Each row has a name. After each piece below comes the name of the row it's from, unless a question asks for something else. Each question is about the rows just above it.

Q_332: [ 22  10  24  14   8   4  21 -44  -3  14   9  16 -17  12 -13  10 -52  17
 -41  13  -3  -8  42   9   9 -36   7  21   9   4 -17 -37  11   3 -13  17]
Q_402: [ 11  -3  -8  42  -3  10   3  10 -11   3  12   3   6  12  -7  -1  21 -36
  25  10  28   9 -32   6  17 -16  10  -3  17  11   7  42  12  -2 -16 -40]
Q_186: [-24 -10  18 -16   8   1 -27  -4  25 -14   0 -20   3  -7   6 -13  15  -8
  23  -2  39   4  -5  -5  -7 -24  -3 -24  -5   1   4 -20 -14  16   4  19]
Q_72: [ 44 -15 -11  11  16   3  16 -27  -3  25   4  20  -8   2   3  17 -35   4
 -31   8  -2  -2  36  -2   4 -24   1  18   0   3  34 -22  23   0 -17  13]
Q_720: [ 22  10  24  14   8   4  21 -44  -3  14   9  16 -17  12 -13  -1 -52  17
 -41  13  -3  -8  42   9   9 -36   7  21   9   4 -17 -37  11   3 -13  17]
Q_778: [-23 -10 -18 -23 -13 -11 -20  32  18 -23 -14 -23   3 -12  -6 -14  43 -28
  47 -13  19   0 -40  -3 -11  11  -8 -25 -13 -11 -25   5 -21   8  33 -21]
Q_858: [-24 -24  13 -19  -1 -14 -26  29  15 -23 -18 -29  13 -20  13 -15  31  15
  16 -20 -20  -3  -6 -11 -22  44 -17 -23 -21 -15   7  44 -15 -11  13  16]
q: [ 44 -15 -11  13  16]  Q_858
Does one of the named rows hold [-36   6] side by side, in this order?  no
q: [ 22  10  24  14   8   4  21 -44  -3  14   9  16 -17  12 -13  -1 -52  17
 -41  13  -3  -8  42   9   9 -36   7  21   9   4 -17 -37  11   3 -13  17]  Q_720

Q_355: [ 20  -1  -8   2 -11 -22   5]
Q_859: [ 14 -29  10  12 -12 -22  -5]
Q_568: [-33 -15 -21  10  33  11  -1]
Q_803: [  2  21  24   3  -7  -7 -16]
Q_845: [ 13 -10  -5  -8 -15  -5  -4]
Q_717: [-33 -15 -21  10  33  11 -12]
Q_92: [  7 -20 -17  26 -50  -3   8]
Q_809: [-24 -18  -8  16  -2   0  16]
Does one of the named rows hold [-13 -22] side by side, in this order?  no
Among the named rows, does one hold [-18 -24] next to each other, in this order?  no
q: [-10  -5  -8 -15  -5  -4]  Q_845
Is [ 14 -29  10  12] printed in one of the named rows, side by side and in this order?  yes
Among the named rows, does one hold [-10  -5  -8 -15] next to each other, in this order?  yes

Q_512: [3 0 1 3 0]
Q_562: [  1   0 -34   0  -2]
Q_258: [  4  -1 -34   1   0]
Q_938: [ 1  1 51  1 -1]
Q_850: [ 1  2 18  1  2]
Q_84: [-3  1 12  3  6]
Q_279: [ 3 -1 41  3  0]
Q_459: [  1   0 -41  -1   0]
Q_517: [ 2  1 52  2  0]
Q_398: [ 4 -1  3  1  0]
Among the named rows, does one hold [ -2 -34   1   0] next to each other, in this order?  no
q: [3 1 0]  Q_398
Among the named rows, does one hold [ 0 12  3] next to each other, in this order?  no
q: [  0 -41  -1   0]  Q_459

Q_705: [  5  -3  -1  16   2  30  -5  -8 -17   9  -3]
Q_802: [-17  13 -11  41  -5 -35  18  13 -15   4  -2]
Q_155: [  5  -3  -1  -9   2  30  -5  -8 -17   9  -3]
Is [-1 -9  3] printed in one of the named rows, side by side and in this order?  no
Does one of the named rows hold [16 -1] side by side, in this order?  no
Is [-5 30  2] printed in one of the named rows, side by side and in this order?  no

Q_502: [-42 -48  37 -23 -31 -33 -53 -25]
Q_145: [ 21  29 -55   1  15  16  40  12]
Q_922: [ 14  19 -40   0   7   7  24   4]
Q_656: [  3   0  20  -2 -22 -11 -25  -9]
Q_272: [  3   0  20  -2 -25  17  16   6]
q: [ 20  -2 -22 -11 -25  -9]  Q_656
Is [24  7  7] printed in one of the named rows, side by side and in this order?  no
[  3   0  20  -2 -22 -11 -25  -9] is in which row?  Q_656
Among the named rows, does one hold [ -2 -22 -12] next to each other, in this order?  no

Q_347: [ -9 -17  -8   3 -12   6 -14  63  19 -57 -12  -8 -26 -35 -13 -27 -55 -20
   0 -22 -19]
Q_770: [ 59 -46  60   7 -54  -8  47   9   3  14 -44 -13  15 -41 -33 -45 -14 -42
  51 -51 -36]
Q_225: [ 31 -12  25 -13  -6   2 -22  37  35 -26  -9 -13  15 -41   4 -17 -58 -15
  38 -22 -14]
Q_877: [ 30 -39  51 -11 -50 -10  26 -18 -15  21 -46   1 -11  29 -32 -54  36 -42
  51 -50 -38]
Q_666: [ 31 -12  25  29  -6   2  13  37  35 -26  -9 -13  15 -41   4 -17 -58 -15
  38 -22 -14]
Does one of the named rows hold [  1 -46] side by side, in this order?  no
Where do [ 31 -12  25 -13  -6   2 -22  37  35 -26  -9 -13  15 -41   4 -17 -58 -15
  38 -22 -14] appear?  Q_225
q: [29 -6  2]  Q_666
Is [ 35 -26  -9 -13  15] printed in one of the named rows, side by side and in this order?  yes

Q_944: [-25 -32  15  13]
Q_660: [  2   6 -36 -32]
Q_936: [ -7   4 -42 -40]
Q_291: [-20 -19  12  18]
Q_315: [-14 -20  13  19]
Q_592: [-15 -18   8  15]
Q_771: [  7  10 -33 -31]
Q_564: [-27 -25  19  11]
Q_103: [  4  -7 -42  16]
Q_345: [-20 -21  12  16]
Q_833: [-12   7 -51 -34]
Q_436: [ 19 -27 -25  19]
[-27 -25  19  11] is in which row?  Q_564
Is [-36 -32] printed in one of the named rows, side by side and in this order?  yes
Among the named rows, does one hold [6 2] next to each other, in this order?  no
Where do [ -7   4 -42] appear?  Q_936
q: [-15 -18   8]  Q_592
Among the named rows, does one hold [-34 -51   7 -12] next to each other, in this order?  no
q: [15 13]  Q_944

Q_513: [-28 -51 -40   6  -1 -13 -21]
Q_643: [  5 -14  13  13  17  13  -5]
Q_669: [-28 -51 -40   6  -1  24 -33]
Q_711: [-13 -12 -16   5  -7  -5 -13]
The row with [  6  -1 -13] is  Q_513
Among the named rows, does one hold [  5  -7  -6 -13] next to each other, in this order?  no
Does one of the named rows hold [-13  -1   6 -40 -51] side by side, in this order?  no

Q_617: [ 2  1  1  0  0 -6  0 -4]
Q_905: [ -1   2  -1   0   1 -19  -1   1]
Q_821: [  1   0   2   1  -1 -35  -1   0]
Q_982: [48 -2 -3 -2  2  1  0 -1]
Q_880: [  1   0   1   1   0 -29  -1   0]
Where do [48 -2 -3 -2  2  1  0 -1] appear?  Q_982
q: [0 1 1 0]  Q_880
[ 2  1  1  0  0 -6  0 -4] is in which row?  Q_617
Is [  0 -29] printed in one of the named rows, side by side and in this order?  yes
Where do [ -1   2  -1   0   1 -19  -1   1] appear?  Q_905
q: [ 2  1 -1]  Q_821

